In the rows, 128 means zero.
Facts:
batadro {τ=a, λ=c}
beskim {τ=a, δ=gifli, λ=d}
betre {τ=a, δ=giluk, λ=d}
bigi {τ=a, δ=mola, λ=d}
bista {τ=b, δ=buko, λ=d}
brakim {τ=b, δ=bigi, λ=c}
bramul {τ=a, δ=kovel, λ=c}
brarus {τ=a, δ=vomon, λ=c}
bregrume {τ=a, δ=dubran, λ=c}
brigrel {τ=a, λ=c}
brodoza {τ=a, δ=grufakom, λ=d}
brofam {τ=a, δ=mezu, λ=c}
buko {τ=a, δ=sodil, λ=d}
bunim {τ=a, δ=grafu, λ=c}
dadrok {τ=a, δ=riram, λ=c}
dapon {τ=a, δ=lemi, λ=d}
dodro {τ=b, δ=lomol, λ=c}
drevas {τ=a, δ=rigri, λ=c}
drogrom {τ=b, δ=duskon, λ=c}
droguklim {τ=a, δ=pladren, λ=d}
dubran {τ=a, δ=plefles, λ=c}
duklak {τ=a, δ=kluskul, λ=c}
duris {τ=a, δ=kudrar, λ=c}
duskon {τ=b, δ=triklu, λ=c}
feklum {τ=a, λ=c}
flegri {τ=a, δ=nemis, λ=c}
flegrun {τ=a, δ=zibin, λ=c}
flenek {τ=a, δ=plido, λ=c}
flonun {τ=a, δ=lorubik, λ=c}
florir {τ=b, δ=tarol, λ=d}
flozar {τ=a, δ=truvuskur, λ=d}
flugak {τ=b, δ=veflakla, λ=c}
futresik {τ=a, δ=ploplu, λ=d}
gapus {τ=a, δ=truski, λ=c}
gere {τ=b, λ=d}
geser {τ=a, δ=betre, λ=c}
gifli {τ=b, λ=c}
giluk {τ=a, δ=plogre, λ=d}
gopas {τ=b, λ=d}
grafu {τ=a, δ=klesten, λ=d}
gresel {τ=a, δ=midruk, λ=c}
grisu {τ=a, λ=c}
gritrok {τ=b, δ=stoskinok, λ=c}
groklur {τ=a, δ=droguklim, λ=c}
grorir {τ=a, δ=vize, λ=d}
grotun {τ=b, δ=batadro, λ=d}
grufakom {τ=b, δ=brakim, λ=c}
kage {τ=a, δ=nadam, λ=c}
kekol {τ=b, δ=nekol, λ=d}
kesten {τ=a, δ=bramul, λ=c}
kitrin {τ=a, δ=pivim, λ=c}
klason {τ=a, δ=grisu, λ=c}
klesten {τ=a, δ=flonun, λ=d}
klinos {τ=b, δ=beskim, λ=d}
klokle {τ=b, λ=c}
klolu {τ=a, δ=tugu, λ=c}
kloskeskas {τ=b, δ=florir, λ=d}
kluskul {τ=b, δ=maba, λ=d}
kovel {τ=b, δ=bunim, λ=d}
kudrar {τ=a, δ=gritrok, λ=d}
lagrur {τ=a, δ=rebro, λ=c}
lazas {τ=a, δ=ragri, λ=d}
ledum {τ=a, δ=geser, λ=c}
lemi {τ=a, λ=c}
lomol {τ=a, δ=veflirus, λ=c}
lorubik {τ=a, δ=plutre, λ=c}
losketro {τ=a, δ=lazas, λ=d}
maba {τ=a, δ=ledum, λ=c}
mezu {τ=b, δ=drevas, λ=c}
midruk {τ=a, δ=mige, λ=d}
mige {τ=a, δ=staluskur, λ=c}
mola {τ=a, δ=grorir, λ=c}
nadam {τ=a, δ=flegrun, λ=d}
nebrol {τ=a, δ=brodoza, λ=c}
nekol {τ=b, δ=plifek, λ=c}
nemis {τ=a, δ=skigrusis, λ=d}
padrer {τ=b, δ=flenek, λ=d}
pivim {τ=a, δ=klolu, λ=d}
pladren {τ=a, δ=zitum, λ=c}
plapal {τ=b, δ=skedi, λ=c}
plefles {τ=b, δ=grotun, λ=c}
plido {τ=a, δ=brarus, λ=c}
plifek {τ=a, δ=kitrin, λ=c}
plikladral {τ=b, δ=kekol, λ=c}
plogre {τ=b, δ=lagrur, λ=c}
ploplu {τ=b, δ=ratrir, λ=c}
plutre {τ=a, δ=skale, λ=d}
ragri {τ=a, δ=bregrume, λ=c}
ratrir {τ=b, δ=tiflus, λ=d}
rebro {τ=a, δ=dodro, λ=d}
rigri {τ=a, δ=skeflu, λ=c}
riram {τ=a, δ=kesten, λ=d}
rudru {τ=a, δ=zaron, λ=c}
skale {τ=b, δ=nebrol, λ=c}
skedi {τ=a, λ=d}
skeflu {τ=a, δ=duris, λ=d}
skigrusis {τ=a, δ=losketro, λ=c}
sodil {τ=a, δ=dapon, λ=c}
staluskur {τ=b, δ=drogrom, λ=d}
stoplam {τ=b, δ=klokle, λ=c}
stoskinok {τ=a, δ=suskol, λ=d}
suskol {τ=a, δ=trebro, λ=c}
tarol {τ=a, δ=bista, λ=c}
tatre {τ=b, δ=stoplam, λ=c}
teklonom {τ=b, δ=tradragol, λ=d}
tiflus {τ=a, δ=flugak, λ=c}
tradragol {τ=a, δ=duklak, λ=c}
trebro {τ=b, δ=flegri, λ=d}
triklu {τ=b, λ=c}
truski {τ=b, δ=gresel, λ=d}
truvuskur {τ=b, λ=c}
tugu {τ=a, δ=rudru, λ=d}
vadrus {τ=b, δ=plapal, λ=c}
veflakla {τ=a, δ=vadrus, λ=c}
veflirus {τ=a, δ=gopas, λ=d}
vize {τ=a, δ=brigrel, λ=d}
vomon {τ=a, δ=brofam, λ=c}
zaron {τ=b, δ=zikom, λ=d}
zibin {τ=a, δ=gere, λ=c}
zikom {τ=a, λ=c}
zitum {τ=b, δ=zomam, λ=d}
zomam {τ=a, δ=padrer, λ=c}
zupim {τ=b, λ=c}

Known rows:
[121 129 173 107 117 149 123 126 151 112 156 132 157 135 129 160 157 153
  77  42 161 133 140 158 132 130 133 138 142 137 137 128 110  69 124  92
 113 112 136 175 100 136] : pladren
[113 139 178  87  79 113 122 117 128 117 168 118 179 141 162 162 118 162
 100  67 122 148 145 155 128 124 164 121 127 127 128 110 118  93 119 128
 121 120 138 139  74 105] : bunim
[165 156 155 126 102 110 137 119 147 143 161 135 184 156 151 168 184 186
 107  96 180  86 135 149 137 150 152 158 129 127 143 123 121  85  93 106
 123 115 129 178  85 143] : mige
[112 124 165 105 111 142 118 128 149 109 147 126 156 122 134 153 144 145
  76  51 170 126 137 164 140 140 144 153 152 130 141 127 123  68 134  90
 113 108 151 187  93 143] : plido
[112 126 163 105 107 136 114 126 147 110 149 120 152 117 144 146 138 143
  79  61 167 118 142 164 140 143 152 158 154 127 140 127 127  74 136  92
 116 107 160 189  89 143] : brarus
[122 136 171 106 116 137 119 123 141 116 158 125 159 138 144 146 138 160
  83  62 149 119 144 148 126 138 144 137 134 132 137 128 109  81 119 100
 118 111 140 175  93 130] : groklur
[122 133 215 107 130 143 139 132 152 119 137 115 138 109 143 154 121 180
  92  52 140  99 153 118 145 134 145 134 112 123 145 135 124  91 100 125
 136 145 147 147 110 161] : tiflus
[120 132 211 107 129 144 138 130 146 115 138 118 137 111 138 151 121 177
  92  54 140 102 155 120 143 130 141 135 112 124 150 133 127  89 101 123
 134 146 150 150 114 155] : veflakla
[118 112 176 122 115 130 105 118 141 117 174 128 180 132 142 128 112 152
  85  73 154 101 123 138 148 168 158 153 152 112 125 117 113  80 113 103
 106 106 124 164  76 124] : bregrume
[123 113 176 125 117 134 103 122 143 118 177 132 183 129 143 132 114 154
  86  72 153 101 126 139 149 165 159 151 151 113 123 117 109  80 108 101
 107 107 120 166  80 125] : ragri
[111 137 171 112 120 131 111 118 137 120 171 100 132 163 155 139 124 153
  98  60 141 110 142 133 104 144 160 115 130 129 145 125 100  76 112  80
 113 121 163 168  92 117] : tugu
[110 132 165 101 105 128 113 124 138 118 147 114 152 113 162 130 120 146
  80  81 161 104 147 162 139 155 164 162 145 117 139 128 130  87 139  96
 122 107 169 192  82 143] : brofam
[116 144 166  83  85 137 117 138 139 119 161 117 164 147 171 150 139 179
  65  61 124 131 142 147 117 147 155 148 123 129 129 115 122 103 121 118
 102 119 134 155  80 113] : plutre
[186 125 119 144 129 176  32 189 115 148 110 113  76 181  98  97 113 111
 162 168  98 172 131 138  83 130  86 186 154 140 131  92 117 133 193 179
  76 118 102 137 116  95] : grotun
[185 121 121 149 125 174  29 191 122 151 111 114  82 176  99  94 111 111
 166 168 101 172 126 136  91 140  87 192 163 134 122  90 117 133 193 180
  77 116  91 136 110  95] : plefles
[183 135 118 142 132 175  37 189 114 153 111  99  60 196 104 102 125 111
 169 163  93 179 137 134  63 122  82 167 145 148 139  94 108 131 192 166
  80 125 115 140 123  91] : zaron
[133 149 175  95 134 148 128 129 140 134 177 123 169 120 159 130 144 157
  89  78 142 125 153 153 137 125 154 119 103 136 117 133  83 100 122  92
 124 114 142 189  96 117] : stoskinok
[118 125 169 110 118 151 122 128 156 110 152 132 155 131 122 162 162 148
  75  33 170 139 135 161 135 129 130 143 150 139 141 127 115  60 130  85
 111 109 137 180 102 138] : zomam

Rows:
No name comes twice in this set of rows, the named rows included.
[216 153 115 152 120 166  49 197 133 168 100 117  84 186 110 121 156 136
 182 175 116 169 130 144  87 126  86 192 144 147 128  97 116 134 184 173
  87 126  87 139 117 111] | truski
[124 131 170 109 117 142 122 125 149 114 159 128 156 137 134 154 150 157
  81  50 153 126 140 151 129 132 141 137 136 135 137 132 109  76 119  93
 117 111 138 174  95 134] | droguklim
[131 124 180 116 130 144 115 127 150 127 182 131 181 125 140 135 133 156
  84  66 155 118 129 143 148 146 152 133 134 125 116 120  88  82 109  92
 110 111 116 169  93 120] | skigrusis
[116 123 168 108 112 149 120 128 152 110 149 129 154 123 128 155 153 144
  74  41 172 131 137 164 138 135 138 148 152 133 141 129 120  64 134  89
 110 110 145 185  97 143] | flenek
[122 137 178 105 115 137 121 123 143 117 156 123 155 134 146 146 130 165
  88  64 142 109 148 143 132 139 148 137 127 128 138 131 113  88 113 106
 121 119 142 166  91 136] | futresik
[110 129 163 104 106 132 111 126 143 114 148 120 153 114 151 141 130 146
  80  70 164 112 145 162 143 148 157 160 149 121 142 127 128  81 139  93
 119 106 165 194  84 142] | vomon
[210 145 104 146 124 169  49 191 118 166 103 119  83 193 100 116 151 128
 172 181 111 169 138 141  79 121  79 187 145 150 133  96 120 135 182 180
  85 121 102 140 120 106] | duskon
[136 130 181 109 132 150 120 129 145 129 181 132 180 127 141 135 141 155
  85  64 151 124 137 146 146 139 149 126 125 129 114 124  82  85 110  91
 113 111 117 175  93 116] | nemis
[191 139 170 143 144 188  60 206 140 153  77 104  50 146  98 117 121 142
 176 144  94 169 141 114  99 115  79 181 128 140 137 102 126 139 181 199
 104 161 103 117 140 133] | flugak
[116 132 154  94 116 142 117 126 128 111 160 128 151 150 144 134 134 162
  62  65 142 104 151 142 121 147 137 146 126 131 143 131 114  93 114 102
 105 106 152 174  94 124] | vize
[119 138 154  90 113 147 113 136 136 115 157 123 151 150 150 134 139 174
  55  62 142 105 144 140 117 152 139 155 126 130 137 132 114  99 118 101
 100 112 144 177  95 128] | grorir
[119 137 174 102 101 124 120 118 134 121 165 123 169 138 152 151 126 161
  92  69 138 127 145 152 127 136 154 129 129 131 133 122 115  88 119 110
 119 113 139 159  84 121] | riram
[188 134 152 140 140 185  56 202 130 154  85 108  55 158  95 116 119 135
 169 149  90 171 142 120  89 115  79 179 133 144 138 101 126 138 181 194
  97 149 108 123 137 120] | vadrus

Now the same objects, written a new way:
Known rows:
[142 114 124 109 125 122 120 152 126 167 134 117 135 123  89 125 122 133
 136 115 141 130 135 127 154 113 107 121 124 127 137 104 142  99 102 158
 173 123] : zibin
[137 134  57 120 119 127 143 148 123 149 136 119 119 138 120 130 133 146
 130 112 121 120 140 137 127 119 123 132 111 112 145 124 138  84 123 147
 129 140] : lorubik
[129 166  86  97 111 124 134 141 128 121 164 124 122 127 114 121 135 138
 137 119 153 130 138 126 136 116 120 146 125 125 137 115 138  97 104 134
 106 135] : ledum
[129 154  63 130 114 121 106 142 135 153 131 119 111 135 104 129 136 137
 123 110 129 145 138 129 156 114 122 127 118 118 121 125 143  95 109 134
 116 147] : tugu
[130 118  83  82 126 116 126 166 123 153 144 121 120 135 106 119 143 149
 141 129 137 137 140 132 148 105 131 111 127 127 123 137 144  81 121 123
 110 135] : veflakla
[142 112 122 109 124 122 121 152 126 167 134 117 135 123  89 125 122 133
 136 115 142 130 135 127 154 113 106 120 124 127 137 104 143  98 102 157
 173 123] : nadam
[137 139  54 117 120 134 142 142 122 154 133 118 122 137 118 132 131 145
 133 116 119 120 139 143 129 118 126 133 113 107 145 117 136  80 119 144
 125 144] : klesten
[115 158 123 122 121 134 141 130 127 153 152 106 142 134 108 127 136 136
 122 131 139 127 133 115 145 114 123 125  88 126 140 142 143  83 105 142
 124 145] : mige
[133 144  94  97 109 134 122 177 130 145 176 124 126 122 134 130 142 139
 125 122 142 121 138 148 139 114 120 136 109 132 123 115 140  97 122 152
  84 121] : lagrur
[128 169  85  98 112 122 136 136 127 119 160 125 122 128 111 120 134 138
 138 119 154 131 138 124 137 117 120 146 127 123 139 116 138  96 102 132
 112 137] : maba
[126 152 111 114 119 129 139 167 126 145 138 120  97 104 107 127 126 147
 130 122 133 126 142 130 156 131 116 130 116 131 126 131 135  97 129 151
 127 163] : flenek
[119 156 112 118 120 132 139 134 126 151 149 109 137 132 108 126 135 138
 125 128 138 128 134 119 146 115 122 127  97 124 138 136 142  87 107 142
 127 144] : gapus
[143 108 212  95 145 125 126  85 124 120  84 155 117 139 129 115 133 134
 121 155 126 155 121 148  97 124 154 104 171 132 134 141 146 172 162 106
 126 120] : plapal
[138 132 233 120 140 135 136  80 127 114  79 153  95 112 128 124 116 137
 115 153 122 148 123 143 103 150 140 121 165 141 137 140 137 184 172 133
 143 143] : zitum
[143 127 215 117 139 131 130  73 127 118  83 154 118 134 130 121 126 128
 112 147 124 148 119 146 100 134 145 118 163 128 142 131 143 185 157 125
 142 124] : tatre
[131 140 245 128 141 139 139  56 128 121  90 143 135 138 131 123 128 123
 106 157 127 146 115 135  95 133 147 116 142 131 149 145 145 175 150 121
 138 129] : truski
[132 141 245 128 141 139 139  57 128 122  90 143 135 138 131 123 128 123
 106 157 127 146 115 135  94 133 147 115 141 131 149 145 145 176 150 121
 136 129] : duskon
[141 154 212 106 134 127 138  55 128  88  96 158 117 133 129 115 125 124
 121 146 143 150 119 137  86 135 144 136 176 129 151 125 141 185 144 109
 129 124] : kluskul

Rows:
No name comes twice in this set of rows, the named rows included.
[137 137  55 118 119 131 142 146 122 151 135 118 120 138 120 131 132 146
 132 114 120 120 140 140 127 119 125 133 112 109 145 120 137  82 121 145
 125 142] | flonun
[149 105 207 130 137 113 141  84 126 106  86 155 108 144 141 119 129 136
 103 129 123 144 121 139  81 138 138 117 158 131 152 149 148 189 172 133
 152 113] | brakim
[137 131  60 120 118 123 143 150 123 147 138 119 117 139 120 129 133 147
 128 109 124 121 140 134 127 120 121 131 111 113 145 128 140  88 125 148
 129 137] | plutre
[127 152 111 115 119 129 140 170 126 146 138 120  99 105 108 126 127 145
 129 121 133 124 142 131 156 130 116 129 116 129 125 129 136  98 128 148
 127 163] | plido
[154  97 248 116 145 129 121  76 127 135  75 152 131 128 114 121 115 120
 117 143 130 148 117 144 102 131 132 110 171 133 147 114 145 187 147 136
 182 108] | gere
[136 125  68 122 117 115 144 155 124 141 142 120 114 140 120 126 135 149
 125 105 128 123 140 129 129 120 117 129 110 119 145 135 142  92 127 151
 134 133] | nebrol
[136 123  71 123 116 111 143 158 124 140 143 120 113 140 120 125 136 149
 123 103 130 124 139 127 130 120 116 129 109 121 143 138 143  95 128 152
 136 131] | brodoza
[128 154 111 115 120 128 142 173 125 145 137 121 101 107 109 125 129 142
 127 119 134 122 141 132 156 128 117 128 116 125 126 126 137  99 125 146
 126 164] | brarus
[146 120 222 111 133 139 121 103 130 124 106 156 123 129 153 127 133 127
 104 149 125 140 119 163  93 132 145 119 153 136 132 126 144 186 168 135
 107 108] | gopas
[143 137 195 135 135 128 109  64 136 121  71 154 109 139 127 124 127 124
 107 139 119 162 120 145 104 133 147 116 166 124 133 132 146 184 151 113
 130 132] | nekol

Now the same objects, written a new way:
Known rows:
[147 114  99 138 168 104 108 175 121 117 136 130 135 110 175  83 164 146
  41 114 144 134 178 113 161 160 142] : feklum
[142 115  96 132 171 123 108 167 134 130 146 125 135 106 181  74 147 133
  42 127 132 141 172 101 147 159 150] : ragri
[143 109 122 113 143  93 114 126  99 140 124 124  92 132 114 102 142 114
 145 149 152 169 206 121 188 156 130] : florir
[152 109 102 148 164 100 117 178 121 118 132 149 124 120 193  93 165 144
  50 134 152 123 174 108 153 173 158] : veflakla
[137 109 108 148 184  95 120 165 112 107 129 121 135 112 178  89 164 132
  37 116 146 136 168 114 168 153 147] : duris
[134 113 101 136 175 107 100 178 130 120 134 118 139 121 179  77 189 141
  48 124 159 149 179 126 152 157 156] : kitrin
[142 103 117 113 152 105 115 131 112 146 119 134  93 153 124  94 129 107
 145 133 163 179 189 134 200 170 112] : plogre
[146 108 103 113 137  98 115 122  92 144 127 130 103 142 119 102 138 119
 143 136 156 174 203 119 192 162 123] : gere
[142 114 100 147 195  97 122 166 105 114 135 120 134 105 179  77 162 141
  42 119 145 141 167 108 168 158 147] : drevas
[149 113 102 126 172 101 112 182 132 118 135 132 123 105 168  81 168 140
  41 124 150 133 176 116 155 163 144] : droguklim
[139 111 102 127 166 116 109 168 140 121 140 127 131 106 174  85 153 122
  34 125 140 136 172 111 149 155 151] : skigrusis
[141 109 109 112 144 101 118 124 100 145 121 124  95 144 125  99 144 110
 145 146 159 177 197 124 188 159 127] : plikladral
[136 111  99 136 173 107 100 177 128 118 137 119 140 119 178  78 186 144
  48 119 157 147 181 125 153 158 153] : tugu
[151 111 110 128 171 111 106 176 113 119 118 129 129 104 180  90 166 150
  38 121 142 144 171 115 148 161 134] : mola
[148 113  96 140 165 107 106 173 120 120 140 130 138 111 173  82 160 151
  43 111 142 137 180 108 158 161 144] : batadro
[147 114 124 137 169  94 101 179 127 111 137 126 127  98 162  87 170 145
  44 125 137 127 187 112 157 151 150] : tarol
[140 112  99 128 167 120 109 168 138 124 143 125 133 106 178  80 151 126
  37 127 138 139 172 108 147 157 152] : losketro
[144 110 108 112 142  99 119 122  97 144 122 127  95 142 123 100 140 114
 145 144 156 175 197 122 190 162 126] : klinos

Rows:
No name comes twice in this set of rows, the named rows included.
[145 112 101 114 140 107 115 119  95 149 131 127 101 139 123  97 130 117
 145 142 151 179 198 113 187 162 126] | grotun
[143 109 115 113 144  98 117 124  99 143 122 125  94 139 121 100 141 112
 144 147 156 173 200 123 188 159 127] | kloskeskas
[138 108 109 111 147 102 115 124 101 146 122 122  96 145 126  95 151 111
 147 147 164 181 198 129 186 158 132] | kekol
[135 101 117 116 146  90 127 113  94 132 114 122  97 143 123 113 140  94
 133 142 160 172 191 127 196 153 130] | gritrok
[148 106 105 120 136  97 121 121  92 145 123 140  94 146 131 106 139 117
 148 148 161 168 199 117 187 169 131] | plapal
[139 111  99 136 170 107 102 177 126 118 138 123 140 118 176  79 181 145
  47 116 154 144 181 120 154 159 151] | rudru
[146 111  99 116 136  96 115 122  93 146 124 129  96 143 120 103 136 121
 141 135 156 174 202 119 193 159 123] | triklu
[146 107 109 121 140  97 126 124  97 146 118 143  87 150 140 108 141 111
 150 160 162 166 194 119 182 171 138] | ratrir
[141 113 104 121 172  92 132 116  79 144 124 118  94 136 127  91 136 111
 144 146 159 183 190 116 196 163 128] | mezu
[134 100 114 105 137  99 123 115 107 136 118 126  95 140 118 115 137  88
 130 146 159 171 194 126 188 153 131] | trebro
[149 113 113 138 165  97 102 178 122 112 139 128 134 103 163  85 166 151
  43 116 139 130 187 111 159 156 146] | dapon
[138 106 107 128 162 107 111 170 137 112 133 130 131 108 171  94 159 118
  29 122 145 130 173 115 153 153 150] | flegri

